Below is a small trained network, with its code and all its weights. Each question gives an input and a class and asks what happens when units are switched off, that is, made to give their printed mean instead of their output.

import numpy as np


def w(rows, s, z=0):
    codes = np.array(rows[::2]) - 128.0
    scale = np.full(codes.shape[1], s)
    scale[-1] = z or s
    return codes * scale


def norm(h):
    return h / np.sqrt((h * h).mean(-1, keepdims=True) + 1e-5)


def f(y):
    return np.maximum(y, 0)


def log_softmax(a):
    a = a - a.max(-1, keepdims=True)
    return a - np.log(np.exp(a).sum(-1, keepdims=True))


def net(x, mask):
    res = np.array(x, float).reshape(1, 8) / 4 @ E
    u = 0
    for l in range(4):
        y = f(norm(res) @ A[l][:, :-1].T + A[l][:, -1])
        res = res + np.where(mask[u : u + 5], y, B[l][:, -1]) @ B[l][:, :-1]
        u += 5
    return log_softmax(norm(res)[-1] @ U[:, :-1].T + U[:, -1])


A, B = {}, {}
E = w([
[1,148,89],'x0',
[128,128,124],'x1',
[131,129,126],'x2',
[93,243,163],'x3',
[131,128,127],'x4',
[129,131,126],'x5',
[87,60,234],'x6',
[127,128,129],'x7',
],0.0023)
A[0] = w([
[4,111,89,195],'L0N0',
[131,92,200,53],'L0N1',
[124,40,132,158],'L0N2',
[24,83,194,41],'L0N3',
[73,110,151,7],'L0N4',
],0.0047,0.0011)
B[0] = w([
[109,2,68,252],'L0N0',
[99,214,233,178],'L0N1',
[193,86,248,202],'L0N2',
[226,51,69,216],'L0N3',
[190,93,33,155],'L0N4',
],0.004,0.0025)
A[1] = w([
[119,111,234,3],'L1N0',
[30,144,2,24],'L1N1',
[124,71,118,192],'L1N2',
[68,78,165,159],'L1N3',
[149,185,195,170],'L1N4',
],0.006,0.0014)
B[1] = w([
[99,209,240,195],'L1N0',
[90,166,223,252],'L1N1',
[65,107,12,218],'L1N2',
[145,88,46,199],'L1N3',
[220,252,136,205],'L1N4',
],0.0034,0.003)
A[2] = w([
[177,168,234,193],'L2N0',
[223,35,30,140],'L2N1',
[106,199,63,114],'L2N2',
[39,2,80,116],'L2N3',
[159,149,95,252],'L2N4',
],0.0055,0.0026)
B[2] = w([
[131,45,124,248],'L2N0',
[126,218,253,251],'L2N1',
[130,27,182,180],'L2N2',
[183,179,53,253],'L2N3',
[147,101,179,224],'L2N4',
],0.006,0.0036)
A[3] = w([
[198,157,134,97],'L3N0',
[216,227,86,124],'L3N1',
[253,91,181,253],'L3N2',
[113,209,75,168],'L3N3',
[9,142,139,210],'L3N4',
],0.0046,0.0024)
B[3] = w([
[140,79,86,156],'L3N0',
[1,4,85,166],'L3N1',
[101,181,23,255],'L3N2',
[5,132,234,153],'L3N3',
[51,146,174,153],'L3N4',
],0.0044,0.0063)
U = w([
[208,188,222,232],'0',
[187,107,1,200],'1',
[7,107,58,153],'2',
[6,161,216,11],'3',
[203,17,206,3],'4',
],0.0094,0.0029)

Each question gives the input, the list of numbers given to net, and the class t.
The units are the neurons (one row each of A and B). Each row of codes is followed by its name. A weight is (code - 128) times the scale printed after its matrix; where a second scale follows, it is the last column's (A, B and U).
mask holds one flag per neuron, layer by layer. A switched-off neuron (its flag False) gives its mean, the last column of its row in B, instead of its output. The means were averaged over made-up inputs and are rounded, as every weight is.
A unit's drop is (log p(t) with every unit on - log p(t) with that unit switched off) / (log p(t) with every unit on - log p(t) with every unit switched off).
most important unit: the unit with the biggest drop
top k neurons: the k neurons with the biggest drops, biggest first
top k neurons in layer l: the k neurons of layer l with the biggest drops, biggest first
drop when u is switched off: that unit's drop, to one decimal
input [2,-8,7,8,-1,2,5,-8], class 2: most important unit => L2N1
input [6,-6,3,3,-3,-2,-6,3], class 3: top 2 neurons => L1N1; L3N2
input [1,5,-2,2,3,-7,6,-6], class 2: top 2 neurons => L2N3; L1N2
input [-8,8,1,5,0,4,-1,8], class 1: top 2 neurons => L2N1; L3N2
input [3,4,-4,7,-4,7,7,-1], class 2: top 3 neurons => L0N3; L0N0; L3N3
input [-6,5,6,-2,8,2,-6,7], class 0: top 2 neurons => L2N1; L2N3
input [-4,-5,-7,-4,5,-1,-1,6], class 0: top 2 neurons => L2N1; L1N1
input [2,0,6,-7,-2,-4,2,2], class 1: top 2 neurons => L2N3; L0N2
input [1,-2,-5,3,0,-2,5,7], class 2: top 2 neurons => L2N3; L3N1
input [-1,4,1,5,-2,1,-2,3], class 1: top 2 neurons in layer 2 => L2N1; L2N2
input [8,3,3,-5,7,7,1,2], class 1: top 2 neurons in layer 3 => L3N4; L3N1
input [-4,4,2,-8,6,-6,-8,-8], class 0: top 2 neurons => L2N1; L0N0
input [-1,6,-2,6,-3,-3,5,2], class 0: top 2 neurons => L1N0; L2N3
input [-2,0,8,-8,8,8,-2,6], class 0: top neuron => L2N1
input [-7,-5,5,5,1,3,-5,-1], class 1: top 3 neurons => L2N1; L3N2; L3N1
input [3,-2,-3,6,-7,1,7,-7], class 2: top 2 neurons in layer 2 => L2N3; L2N0
input [-5,-2,2,-1,7,-5,-7,6], class 0: top 3 neurons in layer 2 => L2N1; L2N3; L2N4
input [1,6,6,6,3,-6,4,-7], class 2: top 2 neurons in layer 1 => L1N1; L1N3
input [-2,-8,-3,-6,3,-2,-1,-6], class 0: top 2 neurons in layer 0 => L0N0; L0N2
input [-1,-6,2,3,7,8,0,6], class 1: most important unit => L2N1
input [-2,6,-5,-3,-8,2,-7,-3], class 0: drop when L2N1 is switched off => 1.1
input [5,8,-1,5,-8,3,-6,8], class 3: drop when L3N2 is switched off => 0.2
input [-4,2,3,-8,-8,5,-3,2], class 0: drop when L2N1 is switched off => 1.3
input [2,2,5,7,-5,-7,-8,0], class 3: top 2 neurons in layer 0 => L0N2; L0N3
